Here is a tiny trained network, its code and every weight. The questions are about switching its units off for an input and a target symbol, where a switched-off unit gives its printed mean instead of its output.

import numpy as np


def w(rows, s, z=0):
    codes = np.array(rows[::2]) - 128.0
    scale = np.full(codes.shape[1], s)
    scale[-1] = z or s
    return codes * scale


def f(y):
    return y / 2 * (1 + np.tanh(0.7978845608 * (y + 0.044715 * y**3)))


def softmax(a):
    e = np.exp(a - a.max(-1, keepdims=True))
    return e / e.sum(-1, keepdims=True)


def log_softmax(a):
    a = a - a.max(-1, keepdims=True)
    return a - np.log(np.exp(a).sum(-1, keepdims=True))


def net(x, mask):
    ids = ['ΓΔΘΣαβεμπτ'.index(c) for c in x.split()]
    T = len(ids)
    res = E[ids] + P[:T]
    u = 0
    for l in range(2):
        r = res
        for j in range(2):
            rows = slice(2 * j, 2 * j + 2)
            q, k, v = (r @ M[l][rows].T for M in (Q, K, V))
            z = softmax(np.where(np.tri(T) > 0, q @ k.T / 2**0.5, -1e9)) @ v
            o = O[l][rows]
            res = res + np.where(mask[u + j], z, o[:, -1]) @ o[:, :-1]
        u += 2
        y = f(res @ A[l][:, :-1].T + A[l][:, -1])
        res = res + np.where(mask[u : u + 8], y, B[l][:, -1]) @ B[l][:, :-1]
        u += 8
    return log_softmax(res[-1] @ U[:, :-1].T + U[:, -1])


Q, K, V, O, A, B = {}, {}, {}, {}, {}, {}
E = w([
[199,130,67],'Γ',
[117,134,111],'Δ',
[77,134,84],'Θ',
[58,129,115],'Σ',
[62,86,119],'α',
[135,162,167],'β',
[117,132,121],'ε',
[84,137,167],'μ',
[122,253,81],'π',
[117,130,111],'τ',
],0.016)
P = w([
[158,53,165],'0',
[61,174,255],'1',
[73,177,195],'2',
[110,168,108],'3',
[158,187,55],'4',
[159,185,55],'5',
[48,163,73],'6',
[42,159,60],'7',
[9,157,25],'8',
],0.0048)
Q[0] = w([
[39,253,132],'0.h1',
[122,14,191],'0.h1',
[176,181,17],'0.h2',
[2,187,79],'0.h2',
],0.0075)
K[0] = w([
[144,243,14],'0.h1',
[188,72,162],'0.h1',
[77,254,153],'0.h2',
[237,209,60],'0.h2',
],0.0083)
V[0] = w([
[123,130,19],'0.h1',
[203,49,164],'0.h1',
[134,153,222],'0.h2',
[1,91,117],'0.h2',
],0.0089)
O[0] = w([
[239,135,141,142],'0.h1',
[70,156,67,4],'0.h1',
[2,165,141,134],'0.h2',
[108,12,136,175],'0.h2',
],0.0095,0.004)
A[0] = w([
[81,200,126,158],'0.n1',
[169,132,131,148],'0.n2',
[161,148,97,255],'0.n3',
[155,61,79,106],'0.n4',
[111,206,132,169],'0.n5',
[141,91,1,196],'0.n6',
[55,106,141,117],'0.n7',
[167,145,115,175],'0.n8',
],0.0092,0.0044)
B[0] = w([
[194,156,2,221],'0.n1',
[153,188,108,151],'0.n2',
[91,185,140,255],'0.n3',
[225,82,190,136],'0.n4',
[220,187,35,214],'0.n5',
[157,166,245,213],'0.n6',
[112,44,94,243],'0.n7',
[97,200,105,175],'0.n8',
],0.0051,0.0027)
Q[1] = w([
[24,36,201],'1.h1',
[162,2,217],'1.h1',
[171,230,250],'1.h2',
[113,116,137],'1.h2',
],0.0062)
K[1] = w([
[255,101,48],'1.h1',
[174,202,104],'1.h1',
[174,214,230],'1.h2',
[139,110,127],'1.h2',
],0.0076)
V[1] = w([
[20,53,139],'1.h1',
[129,12,171],'1.h1',
[44,192,119],'1.h2',
[3,110,115],'1.h2',
],0.0074)
O[1] = w([
[244,149,111,252],'1.h1',
[194,80,175,169],'1.h1',
[170,125,60,176],'1.h2',
[203,89,106,153],'1.h2',
],0.011,0.004)
A[1] = w([
[140,136,67,190],'1.n1',
[204,192,68,202],'1.n2',
[207,176,131,109],'1.n3',
[92,81,183,110],'1.n4',
[1,206,180,177],'1.n5',
[170,134,20,201],'1.n6',
[58,69,105,92],'1.n7',
[139,54,165,3],'1.n8',
],0.0072,0.0062)
B[1] = w([
[71,87,139,180],'1.n1',
[81,119,107,254],'1.n2',
[104,152,111,199],'1.n3',
[119,157,152,133],'1.n4',
[215,121,112,244],'1.n5',
[76,85,130,229],'1.n6',
[104,213,113,134],'1.n7',
[193,254,141,137],'1.n8',
],0.009,0.0085)
U = w([
[188,135,162,16],'Γ',
[86,109,170,63],'Δ',
[168,80,73,245],'Θ',
[87,105,255,254],'Σ',
[15,87,115,119],'α',
[176,139,160,9],'β',
[80,112,173,76],'ε',
[74,168,182,53],'μ',
[163,195,83,55],'π',
[79,95,164,126],'τ',
],0.0077,0.0041)

Each question gives the input, a string of symbols that net reads in full, and the target symbol t.
The units are the heads (2 rows each of Q, K, V and O) and the neurons (one row each of A and B). Each row of codes is followed by its name. A weight is (code - 128) times the scale printed after its matrix; where a second scale follows, it is the last column's (O, A, B and U).
mask holds one flag per unit, layer by layer, with each layer's heads first. A switched-off unit (its flag False) gives its mean, the last column of its rows in O or B, instead of its output. The means were averaged over made-up inputs and are rounded, as every weight is.
A unit's drop is (log p(t) with every unit on - log p(t) with that unit switched off) / (log p(t) with every unit on - log p(t) with every unit switched off).
The circuit of an input: a set's keep is (log p(t) with only the set's units on - log p(t) with every unit switched off) / (log p(t) with every unit on - log p(t) with every unit switched off). Starting from the 12 units with the biggest drops (on a tie, the unit counted first), units are removed one at a time, each time the one whose removal leaves the highest keep (on an exact tie, the one counted first), for as long as the keep stays at least 0.8.
units of the circuit, in order: the units of the circuit, biggest drop first
top k neurons: the k neurons with the biggest drops, biggest first
top k neurons in layer l: the k neurons of layer l with the biggest drops, biggest first
heads that matter: for each layer, one digit per head in row order, 1 if its drop is at least 0.15 and else 0, layers parted by /
input μ π Θ Θ α, target α: heads that matter	01 / 10
input Θ β Θ, target Σ: heads that matter	11 / 11
input μ μ τ, target Θ: top neuron	[0.n7]
input Θ μ Θ μ, target Σ: top 2 neurons	[1.n5, 0.n4]
input μ ε μ, target Θ: units of the circuit, in order	[1.h2, 0.h1, 1.h1, 0.h2]
input Γ β τ μ, target π: heads that matter	01 / 11
input β μ Θ, target α: heads that matter	01 / 11
input μ Σ Δ μ, target Θ: units of the circuit, in order	[1.h2, 0.h2, 1.h1, 0.h1]
input Θ α μ μ Θ Θ α μ β, target Σ: top 2 neurons	[1.n5, 0.n4]
input ε β μ Γ τ, target α: heads that matter	11 / 00
input μ μ Θ, target Θ: units of the circuit, in order	[1.h2, 0.h2, 0.h1]
input μ Θ α, target Θ: heads that matter	11 / 11
input β π β, target π: top 2 neurons in layer 0	[0.n5, 0.n1]
input Γ Γ β α, target π: heads that matter	01 / 11
input β β Δ μ, target α: heads that matter	11 / 11
input β Γ μ β, target α: heads that matter	11 / 01
input β β τ Γ ε, target α: heads that matter	11 / 11
input β π μ μ β α, target α: top neuron in layer 0	[0.n7]
input τ Σ α Θ Θ α Γ, target Σ: top 2 neurons in layer 0	[0.n6, 0.n4]
input Θ Σ μ τ, target Σ: top 2 neurons	[1.n5, 0.n4]
